Here is a tiny trained network, its code and every weight. The questions are about switching its units off for an input and a class, where a switched-off unit gives its printed mean instead of its output.

import numpy as np


def w(rows, s, z=0):
    codes = np.array(rows[::2]) - 128.0
    scale = np.full(codes.shape[1], s)
    scale[-1] = z or s
    return codes * scale


def norm(h):
    return h / np.sqrt((h * h).mean(-1, keepdims=True) + 1e-5)


def f(y):
    return y / 2 * (1 + np.tanh(0.7978845608 * (y + 0.044715 * y**3)))


def log_softmax(a):
    a = a - a.max(-1, keepdims=True)
    return a - np.log(np.exp(a).sum(-1, keepdims=True))


def net(x, mask):
    res = np.array(x, float).reshape(1, 6) / 4 @ E
    u = 0
    for l in range(3):
        y = f(norm(res) @ A[l][:, :-1].T + A[l][:, -1])
        res = res + np.where(mask[u : u + 4], y, B[l][:, -1]) @ B[l][:, :-1]
        u += 4
    return log_softmax(norm(res)[-1] @ U[:, :-1].T + U[:, -1])


A, B = {}, {}
E = w([
[192,61,130,137,53,83,29,118,180,89,84],'x0',
[96,204,178,59,53,5,145,96,15,114,181],'x1',
[164,130,250,242,36,180,101,161,176,67,209],'x2',
[194,236,237,129,59,180,215,33,73,57,43],'x3',
[143,134,198,119,174,86,124,107,10,198,123],'x4',
[62,31,150,248,185,55,183,2,113,52,73],'x5',
],0.0073)
A[0] = w([
[99,118,156,71,199,142,182,133,173,167,98,76],'L0N0',
[78,107,137,177,77,123,150,108,141,1,164,22],'L0N1',
[180,133,180,245,243,144,147,52,125,145,75,91],'L0N2',
[144,136,195,147,185,82,169,62,135,57,62,4],'L0N3',
],0.0071,0.0042)
B[0] = w([
[39,117,54,44,154,254,144,140,78,100,143,162],'L0N0',
[97,194,58,190,27,54,118,157,193,81,111,188],'L0N1',
[60,19,225,169,76,195,149,178,79,157,97,253],'L0N2',
[253,115,117,44,144,105,143,109,87,38,69,188],'L0N3',
],0.0078,0.0045)
A[1] = w([
[136,177,82,123,185,160,159,156,170,199,100,26],'L1N0',
[138,254,208,107,80,149,108,143,98,130,154,61],'L1N1',
[197,135,154,124,112,113,66,209,174,123,126,15],'L1N2',
[156,184,173,153,124,163,140,121,93,134,148,2],'L1N3',
],0.0091,0.0056)
B[1] = w([
[84,82,72,91,161,166,222,148,164,49,86,168],'L1N0',
[227,202,179,119,115,127,251,203,75,185,185,255],'L1N1',
[222,121,36,138,22,184,43,150,178,68,134,170],'L1N2',
[254,89,96,139,80,200,154,69,146,164,167,148],'L1N3',
],0.0091,0.0051)
A[2] = w([
[200,91,172,151,138,132,139,2,94,10,62,32],'L2N0',
[158,32,92,134,174,71,87,173,180,163,185,4],'L2N1',
[163,193,187,136,137,151,154,199,148,203,150,52],'L2N2',
[109,28,147,135,183,69,103,183,189,171,121,8],'L2N3',
],0.0079,0.0043)
B[2] = w([
[60,86,180,121,98,48,186,27,149,112,1,252],'L2N0',
[171,111,129,160,212,126,55,6,169,194,157,218],'L2N1',
[211,196,197,124,119,161,107,94,27,46,92,237],'L2N2',
[179,189,176,163,149,117,127,44,47,184,220,213],'L2N3',
],0.0092,0.0039)
U = w([
[52,225,147,46,188,11,160,186,29,184,173,131],'0',
[38,51,205,210,215,176,174,185,75,207,158,2],'1',
[225,93,58,115,79,171,15,209,220,125,200,50],'2',
[58,159,98,227,48,36,105,173,233,26,197,45],'3',
[106,71,202,149,78,54,208,43,95,62,21,223],'4',
[236,234,208,93,52,176,229,217,45,82,192,218],'5',
[57,133,6,33,232,186,190,206,178,118,90,215],'6',
[154,74,77,180,239,46,42,41,158,217,222,38],'7',
],0.011,0.0033)

Each question gives the input, the list of numbers given to net, and the class t.
The units are the neurons (one row each of A and B). Each row of codes is followed by its name. A weight is (code - 128) times the scale printed after its matrix; where a second scale follows, it is the last column's (A, B and U).
mask holds one flag per neuron, layer by layer. A switched-off neuron (its flag False) gives its mean, the last column of its row in B, instead of its output. The means were averaged over made-up inputs and are rounded, as every weight is.
A unit's drop is (log p(t) with every unit on - log p(t) with that unit switched off) / (log p(t) with every unit on - log p(t) with every unit switched off).
The circuit of an input: a set's keep is (log p(t) with only the set's units on - log p(t) with every unit switched off) / (log p(t) with every unit on - log p(t) with every unit switched off). Starting from all 12 units, units are removed one at a time, each time the one whose removal leaves the highest keep (on an exact tie, the one counted first), for as long as the keep stays at least 0.8.
units of the circuit, in order: the units of the circuit, biggest drop first
top k neurons: the k neurons with the biggest drops, biggest first
top k neurons in layer l: the k neurons of layer l with the biggest drops, biggest first
drop when u is switched off: that unit's drop, to one decimal
input [-2,4,-2,-5,6,5], class 7: top neuron in layer 2	L2N2
input [2,4,-8,-8,1,-4], class 7: top 2 neurons	L2N1, L1N1
input [0,1,8,-3,-5,-2], class 2: top 2 neurons	L1N2, L2N0
input [-7,0,1,4,-2,2], class 4: units of the circuit, in order	L0N3, L2N0
input [2,-6,0,4,8,-2], class 4: top 2 neurons	L1N1, L2N3
input [-5,7,4,-6,7,-2], class 5: units of the circuit, in order	L2N2, L1N1
input [0,-1,5,-2,-3,0], class 3: top 2 neurons	L0N1, L0N3
input [-7,-4,5,3,0,3], class 4: top 3 neurons	L0N3, L1N1, L2N0
input [-1,-8,-1,7,-2,-2], class 4: top 2 neurons	L1N1, L2N0
input [-6,-8,0,-1,5,-3], class 6: top 2 neurons in layer 1	L1N0, L1N1
input [-3,1,4,-3,-6,-1], class 3: top 2 neurons in layer 0	L0N1, L0N3
input [2,-8,6,7,-2,0], class 4: top 2 neurons	L2N0, L1N1
input [6,-7,-6,-6,-8,1], class 7: top 2 neurons in layer 2	L2N1, L2N3
input [-1,0,4,-7,3,-2], class 7: units of the circuit, in order	L2N1
input [-8,-2,6,-4,-7,1], class 3: top 2 neurons	L0N1, L1N1
input [4,-2,4,-8,-1,4], class 7: drop when L2N1 is switched off	0.1
input [4,2,-4,-5,2,-4], class 7: drop when L2N1 is switched off	0.2
input [2,-4,-8,2,2,1], class 6: drop when L0N0 is switched off	0.9
input [3,3,1,-3,-5,7], class 3: drop when L0N1 is switched off	1.7
input [8,2,-7,-3,4,-8], class 2: units of the circuit, in order	L1N2
